[[119 114 104 124 142 117]
 [130 115 131 108 126 120]
 [122 119 112 132 148 117]
 [123 115 115 120 131 122]
 [124 117 116 124 139 118]
 [136 132 148 123 132 122]
 [124 115 117 121 147 109]]
|
[[117 142 124 104 114 119]
 [120 126 108 131 115 130]
 [117 148 132 112 119 122]
 [122 131 120 115 115 123]
 [118 139 124 116 117 124]
 [122 132 123 148 132 136]
 [109 147 121 117 115 124]]

[[109 131 148 126 116 117 135 146 128 133 124 134 127 142]
 [132 132 120 129 127 127 120 131 121 117 130 133 129 124]
 [118 141 124 119 140 108 148 155 122 149 147 123 125 114]
 [113 132 139 130 114 121 130 142 123 124 127 136 127 141]
 [140 120 125 132 132 140 120 105 133 121 122 122 130 129]]
|
[[142 127 134 124 133 128 146 135 117 116 126 148 131 109]
 [124 129 133 130 117 121 131 120 127 127 129 120 132 132]
 [114 125 123 147 149 122 155 148 108 140 119 124 141 118]
 [141 127 136 127 124 123 142 130 121 114 130 139 132 113]
 [129 130 122 122 121 133 105 120 140 132 132 125 120 140]]

[[130 137 107 119 124 143 125 141 126 136 114]
 [123 132 114 103 127 145 120 132 121 137 121]
 [131 135 104 127 124 142 130 143 126 136 115]
 [127 134  99 114 125 150 128 143 121 139 117]
 [132 140 111 117 125 141 126 141 132 132 116]
 [128 136 106 117 125 144 125 140 125 137 115]]
|
[[114 136 126 141 125 143 124 119 107 137 130]
 [121 137 121 132 120 145 127 103 114 132 123]
 [115 136 126 143 130 142 124 127 104 135 131]
 [117 139 121 143 128 150 125 114  99 134 127]
 [116 132 132 141 126 141 125 117 111 140 132]
 [115 137 125 140 125 144 125 117 106 136 128]]

[[142 128 141 129 121 129 110]
 [142 128 142 129 122 129 110]
 [115 128 116 127 134 127 150]
 [138 147 137 110 127 111 125]]
|
[[110 129 121 129 141 128 142]
 [110 129 122 129 142 128 142]
 [150 127 134 127 116 128 115]
 [125 111 127 110 137 147 138]]

[[131 124 142]
 [118 115 122]
 [138 139 116]
 [124 138 120]
 [134 141 117]
 [121 145 104]
 [124 107 147]
 [135 132 106]
 [125 128 155]]
|
[[142 124 131]
 [122 115 118]
 [116 139 138]
 [120 138 124]
 [117 141 134]
 [104 145 121]
 [147 107 124]
 [106 132 135]
 [155 128 125]]

[[121 140 141 127]
 [132 152 140 129]
 [131 158 141 127]
 [113 124 133 131]]
|
[[127 141 140 121]
 [129 140 152 132]
 [127 141 158 131]
 [131 133 124 113]]
---
[[158 127  99 128]
 [128 126 130 129]
 [157 127 100 128]
 [129 130 125 127]]
|
[158 126 100 127]

[[128 137]
 [140 136]
 [121 138]
 [119 107]]
|
[128 136]

[[110 106 122]
 [112 102 114]
 [145 129 110]
 [141 152 143]
 [117 109 117]]
|
[110 102 110]

[[109 131]
 [109 130]
 [147 121]
 [130 151]]
|
[109 130]

[[127 103 147]
 [129  99 145]
 [129 114 138]]
|
[127  99 138]

[[126 121 136 144 114]
 [113 106 125 129 122]
 [126 121 136 144 114]
 [134 144 127 132 128]
 [119 128 103 124 134]]
|
[126 106 136 132 134]

[[135 119 152]
 [103 126 139]]
|
[135 126]
---
[[106 103 118]
 [134 144 133]
 [131 137 134]
 [136 147 134]]
|
[118 144 131]

[[133 132 132 115 149]
 [139 139 139 122 140]
 [158 157 157 150 117]]
|
[149 122 157]

[[158 125 125 103]
 [136 141 101 130]]
|
[103 101]

[[130 117]
 [127 117]
 [110 107]
 [107 152]
 [103 109]]
|
[117 127]

[[119 128 102 124]
 [113 105 125 129]
 [132 127 139 141]
 [114 105 125 129]
 [137 125 116 112]]
|
[124 125 127 114]

[[117 142 117]
 [120 122 157]
 [132 133 135]
 [121 127 114]
 [138 115 141]]
|
[117 122 132]
---
[[142 121 123 121 109 129 112 119 133]
 [117 121 120 138 143 124 134 131 132]
 [144 147 138 117 140 126 125 137 122]
 [121 131 128 139 148 122 140 134 127]
 [119 116 119 136 115 125 115 113 134]
 [118 137 124 135 149 120 145 134 122]]
|
[[144 147 138 117 140 126 125 137 122]
 [142 121 123 121 109 129 112 119 133]
 [121 131 128 139 148 122 140 134 127]
 [119 116 119 136 115 125 115 113 134]
 [118 137 124 135 149 120 145 134 122]
 [117 121 120 138 143 124 134 131 132]]

[[150 118 113]
 [111 142 146]
 [157 116 146]]
|
[[157 116 146]
 [150 118 113]
 [111 142 146]]

[[124 133 136 124 154]
 [136 119 133 140 154]
 [115 118 106 136 154]
 [144 136 138 112 154]
 [128 116 143 123 154]]
|
[[144 136 138 112 154]
 [136 119 133 140 154]
 [128 116 143 123 154]
 [124 133 136 124 154]
 [115 118 106 136 154]]

[[121 132 131 133 127 119 131 117 119 139 127 128 130 117]
 [122 116 116 109 126 131 102 136 138 120 121 126 133 122]
 [149 118 132 111 123 146 119 135 145 121 126 137 131 115]
 [134 143 141 117 110 102 114 132 122 124  99 118 130 123]]
|
[[149 118 132 111 123 146 119 135 145 121 126 137 131 115]
 [134 143 141 117 110 102 114 132 122 124  99 118 130 123]
 [122 116 116 109 126 131 102 136 138 120 121 126 133 122]
 [121 132 131 133 127 119 131 117 119 139 127 128 130 117]]

[[128 127]
 [123 125]
 [129 158]
 [126 140]
 [131 125]]
|
[[131 125]
 [129 158]
 [128 127]
 [126 140]
 [123 125]]

[[107 136 137 133 129 105 106 116 130 123]
 [137 123 114 121 122 132 133 113 105 131]
 [143 110 118 112 146 140 136 122 137 126]
 [133 138 105 117 123 133 129 119 119 116]
 [119 127 126 127 136 116 114 123 134 122]
 [142 129 110 114 130 143 137 117 122 122]]
|
[[143 110 118 112 146 140 136 122 137 126]
 [142 129 110 114 130 143 137 117 122 122]
 [137 123 114 121 122 132 133 113 105 131]
 [133 138 105 117 123 133 129 119 119 116]
 [119 127 126 127 136 116 114 123 134 122]
 [107 136 137 133 129 105 106 116 130 123]]

[[134 138 134 143 140 137 124 150 140 155]
 [125 131 132 120 110 122 125 116 127 120]
 [126 142 143 135 115 132 122 138 133 139]
 [130 133 130 131 129 129 125 133 134 138]]
|
[[134 138 134 143 140 137 124 150 140 155]
 [130 133 130 131 129 129 125 133 134 138]
 [126 142 143 135 115 132 122 138 133 139]
 [125 131 132 120 110 122 125 116 127 120]]

[[134 116 112 106 137 113 130 131 129 104 116 137]
 [137 115 120 119 126 130 119 131 149 107 119 124]]
|
[[137 115 120 119 126 130 119 131 149 107 119 124]
 [134 116 112 106 137 113 130 131 129 104 116 137]]
---
[[158 127]
 [123 155]]
|
[127 123]

[[137 153]
 [133 128]]
|
[153 133]

[[116 156 114 135]
 [152 132 123 127]]
|
[135 123]

[[123 129 148]
 [103 126 134]
 [107 123 120]
 [136 103 110]
 [142 144 120]]
|
[148 126 107]

[[145 154]
 [105 124]
 [127 119]]
|
[154 105]

[[125 150 117 121]
 [143 127 117 119]
 [142 124 119 117]]
|
[121 117 124]

[[152 152 122]
 [145 129  99]
 [135 150 128]
 [138 117 108]
 [124 103 117]]
|
[122 129 135]
